Here is a tiny trained network, its code and every weight. The questions are about switching its units off for an input and a class, where a switched-off unit gives its printed mean instead of its output.

import numpy as np


def w(rows, s, z=0):
    codes = np.array(rows[::2]) - 128.0
    scale = np.full(codes.shape[1], s)
    scale[-1] = z or s
    return codes * scale


def f(y):
    return y / 2 * (1 + np.tanh(0.7978845608 * (y + 0.044715 * y**3)))


def log_softmax(a):
    a = a - a.max(-1, keepdims=True)
    return a - np.log(np.exp(a).sum(-1, keepdims=True))


def net(x, mask):
    res = np.array(x, float).reshape(1, 6) / 4 @ E
    y = f(res @ A[0][:, :-1].T + A[0][:, -1])
    res = res + np.where(mask, y, B[0][:, -1]) @ B[0][:, :-1]
    return log_softmax(res[-1] @ U[:, :-1].T + U[:, -1])


A, B = {}, {}
E = w([
[75,217,85,66,98,204,134,100,116],'x0',
[85,174,182,79,132,73,206,205,228],'x1',
[132,218,111,123,136,26,53,150,182],'x2',
[88,141,55,94,95,119,164,221,82],'x3',
[152,105,18,58,149,146,119,183,163],'x4',
[60,182,25,254,87,125,163,175,201],'x5',
],0.0058)
A[0] = w([
[132,79,11,148,130,108,128,190,143,192],'neuron 1',
[154,116,171,27,134,50,99,166,143,66],'neuron 2',
[141,86,254,140,136,85,141,129,183,228],'neuron 3',
[155,132,118,127,131,87,77,122,159,207],'neuron 4',
[130,107,157,149,140,142,146,128,169,180],'neuron 5',
[148,102,113,123,136,137,82,96,131,77],'neuron 6',
[135,102,177,185,121,72,102,125,48,151],'neuron 7',
[106,186,90,133,123,90,167,189,204,171],'neuron 8',
[129,91,105,34,125,189,158,126,115,250],'neuron 9',
[114,242,144,115,126,128,91,86,129,116],'neuron 10',
[129,113,86,175,120,156,134,113,150,162],'neuron 11',
],0.018,0.0021)
B[0] = w([
[144,101,113,163,114,18,102,55,139,236],'neuron 1',
[111,165,159,26,153,167,115,97,168,218],'neuron 2',
[126,58,78,176,100,105,162,23,81,230],'neuron 3',
[138,141,140,95,133,120,101,91,146,171],'neuron 4',
[119,137,112,123,118,88,115,99,96,153],'neuron 5',
[102,121,123,168,112,151,161,133,107,168],'neuron 6',
[137,144,134,126,140,217,138,51,121,204],'neuron 7',
[109,174,145,103,133,51,146,254,139,254],'neuron 8',
[103,145,160,45,141,171,176,27,119,231],'neuron 9',
[170,152,121,152,131,68,77,124,167,196],'neuron 10',
[142,146,143,93,136,118,124,72,133,173],'neuron 11',
],0.018,0.013)
U = w([
[135,160,129,103,132,73,90,140,182,254],'0',
[68,163,156,125,115,113,166,255,128,11],'1',
[140,71,52,213,73,104,137,106,77,137],'2',
[116,102,169,90,155,232,149,97,90,170],'3',
[170,151,146,191,137,190,77,164,142,23],'4',
[121,61,116,142,136,168,102,207,114,33],'5',
],0.0084,0.0029)

Each question gives the input, the list of numbers given to net, and the class t.
The units are the neurons (one row each of A and B). Each row of codes is followed by its name. A weight is (code - 128) times the scale printed after its matrix; where a second scale follows, it is the last column's (A, B and U).
mask holds one flag per neuron, in row order. A switched-off neuron (its flag False) gives its mean, the last column of its row in B, instead of its output. The means were averaged over made-up inputs and are rounded, as every weight is.
A unit's drop is (log p(t) with every unit on - log p(t) with that unit switched off) / (log p(t) with every unit on - log p(t) with every unit switched off).
The circuit of an input: a set's keep is (log p(t) with only the set's units on - log p(t) with every unit switched off) / (log p(t) with every unit on - log p(t) with every unit switched off). Starting from all 11 units, units are removed one at a time, each time the one whose removal leaves the highest keep (on an exact tie, the one counted first), for as long as the keep stays at least 0.8.
circuit, biggest first: the units of the circuit, biggest drop first
unit that matters most: the unit with the biggest drop
k most important neurons: the k neurons with the biggest drops, biggest first
drop when u is switched off: that unit's drop, to one decimal
input [-8,-6,3,-5,-3,0], class 2: circuit, biggest first : (neuron 3)
input [3,-7,4,-4,-4,4], class 4: 2 most important neurons : (neuron 3; neuron 1)
input [-2,-5,-2,1,6,2], class 2: 2 most important neurons : (neuron 1; neuron 8)
input [3,-4,0,-6,-6,3], class 4: circuit, biggest first : (neuron 1; neuron 9; neuron 3; neuron 2)
input [-1,6,3,3,-1,0], class 1: 2 most important neurons : (neuron 8; neuron 1)
input [2,1,3,-8,-2,2], class 2: 3 most important neurons : (neuron 3; neuron 2; neuron 8)
input [-1,4,-2,1,-7,-5], class 3: 3 most important neurons : (neuron 1; neuron 2; neuron 7)
input [5,-2,6,7,-2,-7], class 3: 2 most important neurons : (neuron 8; neuron 1)
input [-7,7,-8,-2,4,-2], class 3: 3 most important neurons : (neuron 2; neuron 1; neuron 9)
input [-1,-8,5,-2,-5,0], class 3: 4 most important neurons : (neuron 7; neuron 1; neuron 8; neuron 3)
input [-3,5,8,-5,1,-8], class 3: 2 most important neurons : (neuron 2; neuron 3)
input [2,5,-3,1,-8,5], class 1: 2 most important neurons : (neuron 8; neuron 1)
input [-3,2,-7,-6,0,-3], class 2: 2 most important neurons : (neuron 3; neuron 2)
input [-6,-7,8,4,2,-5], class 3: circuit, biggest first : (neuron 7)
input [0,-4,-2,-7,5,6], class 2: 2 most important neurons : (neuron 8; neuron 2)
input [-7,8,3,6,-3,6], class 1: drop when neuron 8 is switched off : 2.7
input [-7,2,-8,-8,-8,-4], class 2: drop when neuron 9 is switched off : 0.0
input [1,7,-8,8,1,2], class 1: drop when neuron 2 is switched off : 0.1
input [-7,-3,4,-7,1,3], class 2: drop when neuron 3 is switched off : 0.1
input [-7,7,3,-3,5,-7], class 3: unit that matters most : neuron 2
